Below is a small trained network, with its code and all its weights. Each question gives an input and a class and asks what happens when units are switched off, that is, made to give their printed mean instead of their output.

import numpy as np


def w(rows, s, z=0):
    codes = np.array(rows[::2]) - 128.0
    scale = np.full(codes.shape[1], s)
    scale[-1] = z or s
    return codes * scale


def norm(h):
    return h / np.sqrt((h * h).mean(-1, keepdims=True) + 1e-5)


def f(y):
    return y / 2 * (1 + np.tanh(0.7978845608 * (y + 0.044715 * y**3)))


def log_softmax(a):
    a = a - a.max(-1, keepdims=True)
    return a - np.log(np.exp(a).sum(-1, keepdims=True))


def net(x, mask):
    res = np.array(x, float).reshape(1, 2) / 4 @ E
    u = 0
    for l in range(4):
        y = f(norm(res) @ A[l][:, :-1].T + A[l][:, -1])
        res = res + np.where(mask[u : u + 8], y, B[l][:, -1]) @ B[l][:, :-1]
        u += 8
    return log_softmax(norm(res)[-1] @ U[:, :-1].T + U[:, -1])


A, B = {}, {}
E = w([
[188,96,215],'x0',
[231,254,209],'x1',
],0.0071)
A[0] = w([
[98,157,84,57],'0.n1',
[90,104,178,63],'0.n2',
[112,112,151,80],'0.n3',
[110,187,168,164],'0.n4',
[2,156,233,9],'0.n5',
[199,168,114,187],'0.n6',
[100,156,100,127],'0.n7',
[251,55,63,204],'0.n8',
],0.009,0.0012)
B[0] = w([
[195,40,2,169],'0.n1',
[78,178,218,136],'0.n2',
[106,159,173,124],'0.n3',
[40,113,216,207],'0.n4',
[147,171,168,99],'0.n5',
[14,113,209,251],'0.n6',
[159,45,30,163],'0.n7',
[53,162,210,186],'0.n8',
],0.0072,0.002)
A[1] = w([
[163,102,82,104],'1.n1',
[77,124,97,154],'1.n2',
[176,80,148,98],'1.n3',
[172,192,104,134],'1.n4',
[191,188,144,147],'1.n5',
[231,84,111,3],'1.n6',
[71,243,6,77],'1.n7',
[170,148,151,82],'1.n8',
],0.011,0.0018)
B[1] = w([
[156,167,141,158],'1.n1',
[135,196,154,192],'1.n2',
[165,124,140,126],'1.n3',
[114,169,57,130],'1.n4',
[145,164,8,169],'1.n5',
[75,109,179,105],'1.n6',
[254,63,8,252],'1.n7',
[118,83,26,135],'1.n8',
],0.012,0.0038)
A[2] = w([
[252,60,182,131],'2.n1',
[126,181,156,100],'2.n2',
[66,82,90,105],'2.n3',
[132,50,188,66],'2.n4',
[134,133,146,7],'2.n5',
[98,219,78,125],'2.n6',
[184,99,136,137],'2.n7',
[196,134,138,98],'2.n8',
],0.015,0.0018)
B[2] = w([
[131,32,168,253],'2.n1',
[90,184,191,189],'2.n2',
[76,134,83,180],'2.n3',
[138,208,109,225],'2.n4',
[138,118,122,120],'2.n5',
[234,217,246,193],'2.n6',
[110,82,124,172],'2.n7',
[108,134,68,170],'2.n8',
],0.013,0.0046)
A[3] = w([
[59,83,227,232],'3.n1',
[147,206,155,6],'3.n2',
[137,154,133,161],'3.n3',
[216,98,247,139],'3.n4',
[75,40,98,138],'3.n5',
[96,149,87,204],'3.n6',
[2,107,90,220],'3.n7',
[108,58,121,70],'3.n8',
],0.015,0.0014)
B[3] = w([
[154,35,17,235],'3.n1',
[89,77,246,189],'3.n2',
[129,85,171,140],'3.n3',
[169,179,45,254],'3.n4',
[95,175,191,199],'3.n5',
[186,156,158,152],'3.n6',
[219,182,224,186],'3.n7',
[88,148,181,164],'3.n8',
],0.013,0.0081)
U = w([
[170,83,63,199],'0',
[155,234,251,219],'1',
[108,43,230,103],'2',
[52,185,153,9],'3',
[34,194,133,3],'4',
],0.015,0.0064)

Each question gives the input, the list of numbers given to net, and the class t.
The units are the neurons (one row each of A and B). Each row of codes is followed by its name. A weight is (code - 128) times the scale printed after its matrix; where a second scale follows, it is the last column's (A, B and U).
mask holds one flag per neuron, layer by layer. A switched-off neuron (its flag False) gives its mean, the last column of its row in B, instead of its output. The means were averaged over made-up inputs and are rounded, as every weight is.
A unit's drop is (log p(t) with every unit on - log p(t) with that unit switched off) / (log p(t) with every unit on - log p(t) with every unit switched off).
The circuit of an input: a set's keep is (log p(t) with only the set's units on - log p(t) with every unit switched off) / (log p(t) with every unit on - log p(t) with every unit switched off). Starting from the 12 units with the biggest drops (on a tie, the unit counted first), units are removed one at a time, each time the one whose removal leaves the highest keep (on an exact tie, the one counted first), for as long as the keep stays at least 0.8.
circuit, biggest first: the units of the circuit, biggest drop first
top k neurons: the k neurons with the biggest drops, biggest first
k most important neurons of layer l: the k neurons of layer l with the biggest drops, biggest first
drop when u is switched off: that unit's drop, to one decimal
input [-3,-1], class 2: top 3 neurons	(3.n4, 1.n5, 2.n1)
input [2,-3], class 2: circuit, biggest first	(2.n1, 1.n5)
input [-2,2], class 2: top 4 neurons	(1.n7, 2.n1, 3.n2, 1.n5)
input [1,3], class 2: 2 most important neurons of layer 1	(1.n2, 1.n7)
input [-6,-7], class 1: circuit, biggest first	(3.n7)
input [3,-1], class 2: 2 most important neurons of layer 2	(2.n1, 2.n4)
input [5,4], class 0: 2 most important neurons of layer 1	(1.n7, 1.n2)
input [-1,1], class 2: top 3 neurons	(1.n7, 2.n1, 3.n1)
input [4,3], class 0: top 4 neurons	(0.n6, 3.n1, 1.n7, 1.n2)
input [3,-3], class 2: top 2 neurons	(0.n8, 0.n1)
input [-1,2], class 2: 3 most important neurons of layer 3	(3.n1, 3.n2, 3.n4)
input [-6,6], class 0: top 2 neurons	(1.n7, 0.n8)
input [-4,-6], class 1: top 2 neurons	(3.n1, 3.n7)
input [-1,0], class 2: top 2 neurons	(2.n1, 2.n6)
input [6,4], class 0: top neuron	(1.n7)
input [1,-2], class 2: 2 most important neurons of layer 1	(1.n5, 1.n2)
input [-2,3], class 2: 3 most important neurons of layer 2	(2.n1, 2.n2, 2.n7)
input [-5,-7], class 1: drop when 3.n5 is switched off	0.1
input [6,1], class 0: drop when 2.n2 is switched off	0.0
input [-8,6], class 0: drop when 1.n7 is switched off	3.1
input [7,5], class 0: most important neuron of layer 1	(1.n7)
